Here is a tiny trained network, its code and every weight. The questions are about switching its units off for an input and a class, where a switched-off unit gives its printed mean instead of its output.

import numpy as np


def w(rows, s, z=0):
    codes = np.array(rows[::2]) - 128.0
    scale = np.full(codes.shape[1], s)
    scale[-1] = z or s
    return codes * scale


def f(y):
    return np.maximum(y, 0)


def log_softmax(a):
    a = a - a.max(-1, keepdims=True)
    return a - np.log(np.exp(a).sum(-1, keepdims=True))


def net(x, mask):
    res = np.array(x, float).reshape(1, 3) / 4 @ E
    y = f(res @ A[0][:, :-1].T + A[0][:, -1])
    res = res + np.where(mask, y, B[0][:, -1]) @ B[0][:, :-1]
    return log_softmax(res[-1] @ U[:, :-1].T + U[:, -1])


A, B = {}, {}
E = w([
[129,165,205,158,190],'x0',
[134,213,101,76,123],'x1',
[2,141,100,152,134],'x2',
],0.0096)
A[0] = w([
[85,106,81,112,127,126],'N1',
[71,111,32,146,103,130],'N2',
[124,250,66,82,114,149],'N3',
[106,78,113,128,122,160],'N4',
[159,188,165,77,123,116],'N5',
[64,164,161,164,150,64],'N6',
[157,156,155,120,137,107],'N7',
[149,102,105,94,112,154],'N8',
[130,48,174,160,131,252],'N9',
[170,70,224,158,127,158],'N10',
[200,162,209,151,153,136],'N11',
[212,50,55,61,84,223],'N12',
[135,89,118,176,139,201],'N13',
[113,90,113,145,140,175],'N14',
[108,200,67,88,103,112],'N15',
[163,166,160,124,135,97],'N16',
[23,190,193,180,166,26],'N17',
[141,135,170,119,134,128],'N18',
[179,94,87,100,122,184],'N19',
[156,125,136,148,145,139],'N20',
[136,92,152,163,122,208],'N21',
[68,105,60,113,115,113],'N22',
[94,70,127,151,116,192],'N23',
[140,231,97,89,128,161],'N24',
],0.013,0.0034)
B[0] = w([
[97,126,160,67,118,168],'N1',
[34,136,165,46,97,198],'N2',
[120,190,11,102,224,217],'N3',
[111,129,162,131,69,167],'N4',
[173,215,160,102,89,182],'N5',
[167,85,71,180,113,177],'N6',
[136,181,159,116,115,161],'N7',
[135,126,76,152,124,165],'N8',
[61,26,155,148,190,221],'N9',
[52,86,132,126,243,223],'N10',
[112,204,215,91,189,222],'N11',
[187,60,43,234,96,245],'N12',
[83,89,151,144,95,179],'N13',
[111,119,155,129,83,164],'N14',
[82,116,49,87,203,188],'N15',
[146,188,169,114,120,167],'N16',
[208,73,37,223,100,211],'N17',
[134,146,162,111,151,159],'N18',
[153,95,92,182,125,187],'N19',
[118,124,142,118,160,157],'N20',
[90,81,143,145,166,183],'N21',
[77,126,161,40,137,185],'N22',
[114,111,178,125,55,185],'N23',
[193,254,94,123,164,203],'N24',
],0.027,0.011)
U = w([
[165,20,127,247,82,208],'0',
[48,139,138,66,228,217],'1',
[253,144,25,179,107,109],'2',
[183,235,205,66,139,12],'3',
[68,99,221,72,25,79],'4',
],0.0052,0.0011)

Each question gives the input, the list of numbers given to net, and the class t.
The units are the neurons (one row each of A and B). Each row of codes is followed by its name. A weight is (code - 128) times the scale printed after its matrix; where a second scale follows, it is the last column's (A, B and U).
mask holds one flag per neuron, in row order. A switched-off neuron (its flag False) gives its mean, the last column of its row in B, instead of its output. The means were averaged over made-up inputs and are rounded, as every weight is.
A unit's drop is (log p(t) with every unit on - log p(t) with that unit switched off) / (log p(t) with every unit on - log p(t) with every unit switched off).
most important unit: the unit with the biggest drop
k most important neurons: the k neurons with the biggest drops, biggest first
drop of u: that unit's drop, to one decimal
input [2,-4,6], class 0: most important unit -> N17
input [-1,-6,1], class 4: 3 most important neurons -> N17; N12; N3
input [0,-1,0], class 0: 3 most important neurons -> N11; N2; N3
input [0,-3,-6], class 0: 2 most important neurons -> N12; N3
input [6,-2,1], class 0: 2 most important neurons -> N17; N3
input [1,1,-6], class 3: 2 most important neurons -> N11; N17
input [-8,1,0], class 2: 2 most important neurons -> N12; N9
input [0,-5,-7], class 0: 2 most important neurons -> N12; N3
input [-2,0,3], class 4: 2 most important neurons -> N10; N3
input [2,5,0], class 3: 2 most important neurons -> N12; N17
input [1,3,1], class 2: drop of N11 -> 0.4
input [4,-2,1], class 0: drop of N2 -> 0.1
input [0,-2,-1], class 0: drop of N11 -> 0.2
input [-4,0,6], class 4: most important neuron -> N10
